Below are the code and all the weights of a small trained network. Each question names an input and a class and asks about switching units off, where a switched-off unit gives its printed mean instead of its output.

import numpy as np


def w(rows, s, z=0):
    codes = np.array(rows[::2]) - 128.0
    scale = np.full(codes.shape[1], s)
    scale[-1] = z or s
    return codes * scale


def f(y):
    return y / 2 * (1 + np.tanh(0.7978845608 * (y + 0.044715 * y**3)))


def log_softmax(a):
    a = a - a.max(-1, keepdims=True)
    return a - np.log(np.exp(a).sum(-1, keepdims=True))


def net(x, mask):
    res = np.array(x, float).reshape(1, 5) / 4 @ E
    y = f(res @ A[0][:, :-1].T + A[0][:, -1])
    res = res + np.where(mask, y, B[0][:, -1]) @ B[0][:, :-1]
    return log_softmax(res[-1] @ U[:, :-1].T + U[:, -1])


A, B = {}, {}
E = w([
[131,131,176,90,107,144,156,13,211,127],'x0',
[34,227,237,69,53,128,162,234,146,156],'x1',
[144,195,107,85,1,17,87,49,65,52],'x2',
[138,145,91,114,116,144,160,117,155,111],'x3',
[141,124,137,151,119,134,113,147,154,105],'x4',
],0.011)
A[0] = w([
[180,108,99,163,157,107,124,37,55,51,156],'n1',
[45,138,181,122,183,162,207,190,181,158,188],'n2',
[193,57,104,165,174,171,174,144,171,164,246],'n3',
[102,165,111,131,1,6,109,115,126,135,88],'n4',
[161,75,78,139,87,42,103,46,70,62,193],'n5',
[140,64,127,120,133,92,42,112,169,107,160],'n6',
[94,141,172,148,152,206,167,181,150,110,129],'n7',
[200,166,95,160,89,70,110,121,119,62,128],'n8',
[64,232,199,154,112,135,170,179,139,142,188],'n9',
[220,67,100,155,171,32,88,104,139,110,240],'n10',
[106,170,143,98,22,80,158,149,105,121,44],'n11',
[154,127,91,165,185,168,99,153,110,134,222],'n12',
[171,44,82,84,234,185,107,102,134,151,253],'n13',
],0.01,0.0055)
B[0] = w([
[151,133,28,126,254,122,92,138,225,171,227],'n1',
[48,69,30,82,208,217,180,115,92,89,240],'n2',
[166,64,214,231,130,154,135,32,80,78,239],'n3',
[148,154,185,56,99,135,58,205,177,55,238],'n4',
[174,182,84,78,133,25,101,125,207,181,253],'n5',
[118,192,82,123,145,42,111,110,81,120,169],'n6',
[62,103,105,124,178,137,208,160,156,122,197],'n7',
[150,152,104,65,113,68,130,169,162,167,205],'n8',
[85,94,131,81,103,242,144,119,148,106,231],'n9',
[150,201,102,160,158,58,135,142,122,130,234],'n10',
[138,153,185,84,57,144,26,209,104,37,204],'n11',
[153,100,156,112,146,116,154,13,117,123,200],'n12',
[239,100,212,198,67,99,149,34,66,82,250],'n13',
],0.0092,0.018)
U = w([
[203,111,163,194,131,117,121,43,87,138,238],'0',
[164,160,39,82,162,58,93,135,202,197,73],'1',
[31,76,68,70,191,197,181,124,134,166,166],'2',
[130,149,189,60,7,140,74,186,129,96,4],'3',
],0.011,0.0024)

Each question gives the input, the list of numbers given to net, and the class t.
The units are the neurons (one row each of A and B). Each row of codes is followed by its name. A weight is (code - 128) times the scale printed after its matrix; where a second scale follows, it is the last column's (A, B and U).
mask holds one flag per neuron, in row order. A switched-off neuron (its flag False) gives its mean, the last column of its row in B, instead of its output. The means were averaged over made-up inputs and are rounded, as every weight is.
A unit's drop is (log p(t) with every unit on - log p(t) with that unit switched off) / (log p(t) with every unit on - log p(t) with every unit switched off).
top k neurons: the k neurons with the biggest drops, biggest first
drop of u: that unit's drop, to one decimal
input [3,0,-5,-3,-4], class 0: top neuron -> [n13]
input [-3,1,5,1,-3], class 3: top 2 neurons -> [n11, n4]
input [-4,0,-7,-4,2], class 0: top 2 neurons -> [n13, n3]
input [2,1,8,-5,-8], class 3: top 2 neurons -> [n11, n4]
input [0,8,0,3,-8], class 2: top 2 neurons -> [n2, n13]
input [0,-1,0,6,4], class 0: top 2 neurons -> [n5, n1]
input [-6,0,-5,-8,3], class 0: top 2 neurons -> [n3, n13]
input [4,0,7,6,7], class 1: top 2 neurons -> [n5, n1]
input [-8,1,2,2,2], class 3: drop of n1 -> 1.0
input [4,0,4,-1,7], class 1: drop of n13 -> 0.1
input [7,1,-3,2,-5], class 2: drop of n2 -> 0.3
input [1,-1,-7,8,-1], class 0: drop of n13 -> 0.3
